J973: [119 183 118 143 125]
J996: [132 176 116 116 130]
J438: [ 95 187 160 160 160]
J433: [145 162 120 176 134]
J74: [107 184 118 144 111]
J772: [ 92 187 120 187 106]
J855: [ 95 187 116 137 143]
again J438:  -> [160]
tail: [118 143] -> [125]
again J772:  -> [187]

J130: [ 86 150  89 142 146 142 139 135  86 144 135  87 145  83  98 132  82  85
 110 138  90  84  82 133 128 139  85 143  98]
J18: [ 86 150  89 142 146 142 139 135  86 144 135  87 145  98  98 132  82  85
 110  98  90  84  82 147 138 152  85 157  98]
J602: [ 88 163  90 102 162 150 157 147  92 157 144  87 158  84 103 146  89  91
 115 156  97  84  83 147 138 152  85 157  98]
J943: [ 77 161  81 150 159 146 150 143  83 154 139  76 155  73  96 139  78  80
 110 151  88  77  74 142 134 149  75 154  91]
tail: [ 84  82 147] -> [138 152  85 157  98]
which: [ 86 150  89 142 146 142 139 135  86 144 135  87 145  98  98 132  82  85
 110  98  90  84  82 147 138 152  85 157  98] -> J18

J650: [156 110 155 149 104 126 148 113 122 114 133 134 165]
J888: [ 73 140 108 101 152 132 109 142 142 139 111 115  72]
J111: [ 87 135 116 112 141 130 114 116 132 133 116 120  88]
J406: [170 156 151 156 100 156 153 113 121 120 155 138 172]
again J406:  -> [156]
len: [156 110] -> 2
len: [156 110 155 149 104 126 148 113 122 114 133 134] -> 12
len: [170 156 151 156 100 156 153 113 121 120 155 138 172] -> 13
again J111:  -> [116]

J417: [150 138 140 120 172 129 139 110 118 120 107 111 140 113 153  88 148 105
 122 141  99 146 141 120 124 137 122]
J357: [136 104 131 122 117 137 107 137 137 127 143 107 118 137 118 149 141 137
 151 110 123 113 135 121 126 120 121]
J477: [147  97 135 113 158 144 115 138 140 119 143 121 111 146  99 147 102 127
 117 157 119 142 131 130 130 148 129]
J268: [138 129 141 115 124 113 126 107 141 119 113 128 145 116 117 127 136 119
 158 140 102 146  99 132 162  82 130]
J966: [114 130 112 122 134 129 142 101 133 118 130 145 102 121 132 143 134 126
 121 142 136 145 110 122 137  94 159]
J927: [150  97 116 120 107 147 115 131 125 114 144  90 177 109 141 120 118 128
 144 158 112 121 118 132  96 150 104]
J889: [171 114 137 108 167 104 136 117 122 133 116 121 146 129 136  87 169 112
 126 117  95 132 160 112 119 162 128]
J294: [111 145 108 147 103 162  84 155 116 141 144 136 107 137 138 113 166 113
 153  86 151 121 132 123 137 145 111]
J584: [124 124 117 110 151 113 121 140 128 117 158 112 129 136 109 140 111 134
 111 130 130 119 123 109 159 116 125]
J673: [134 121 149 122 119  91 155 117 141 108 161 140 123 150 106 156  96 133
 113 148 118 114 147 123 125 133 134]
J917: [139  99 131 130 135 101 141 113 150 120 121 109 136 130 139 103 116 146
 132 113 138 112 123 113 150 101 108]
J682: [148 127 118 168 120 130 102 155 120 161  99 143 105 160 126 126 144  95
 138 103 142  97 163 127 169  98 115]
len: [150  97 116 120 107 147 115 131 125 114 144  90 177 109 141 120 118 128
 144 158 112 121 118 132  96 150] -> 26
which: [124 124 117 110 151 113 121 140 128 117 158 112 129 136 109 140 111 134
 111 130 130 119 123 109 159 116 125] -> J584
len: [136 104 131 122 117 137 107 137 137 127 143 107 118 137 118 149 141 137
 151 110 123 113 135 121 126] -> 25
which: [171 114 137 108 167 104 136 117 122 133 116 121 146 129 136  87 169 112
 126 117  95 132 160 112 119 162 128] -> J889
len: [134 121 149 122 119  91 155 117 141 108 161 140 123 150 106 156  96 133
 113 148 118 114 147 123 125 133 134] -> 27
tail: [122 137] -> [ 94 159]

J727: [104 103 116 110 104 135 130 104 104 132 124 133 103 132 125 106 104 117
 115]
J34: [104 104 114 110 105 134 137 115 104 147 133 149 102  87 125 107 103 116
 116]
J903: [134 117 119 117 118 134 137 116 118 134 131 134 113 136 126 119 117 118
 120]
J853: [104 104 114 110 105 149 146 103 104 147 124 134 103 132 125 107 103 116
 116]
J675: [102 100 117 107  99 169 155 100 101 162 144 165 101 167 131 104  99 121
 114]
len: [104 104 114 110 105 149 146 103 104 147 124 134 103 132 125 107 103 116
 116] -> 19
len: [104 104] -> 2
tail: [136 126 119 117 118] -> [120]
which: [104 104 114 110 105 134 137 115 104 147 133 149 102  87 125 107 103 116
 116] -> J34
tail: [124 133 103 132 125] -> [106 104 117 115]
tail: [134 137 116] -> [118 134 131 134 113 136 126 119 117 118 120]

J393: [137  95 137 137]
J36: [164 122 156 123]
J897: [153 123 157 135]
J41: [153 124 157 135]
J963: [164 122 157 137]
tail: [123 157] -> [135]
len: [153 124 157 135] -> 4
again J393:  -> [137]
tail: [124 157] -> [135]
tail: [164 122 157] -> [137]

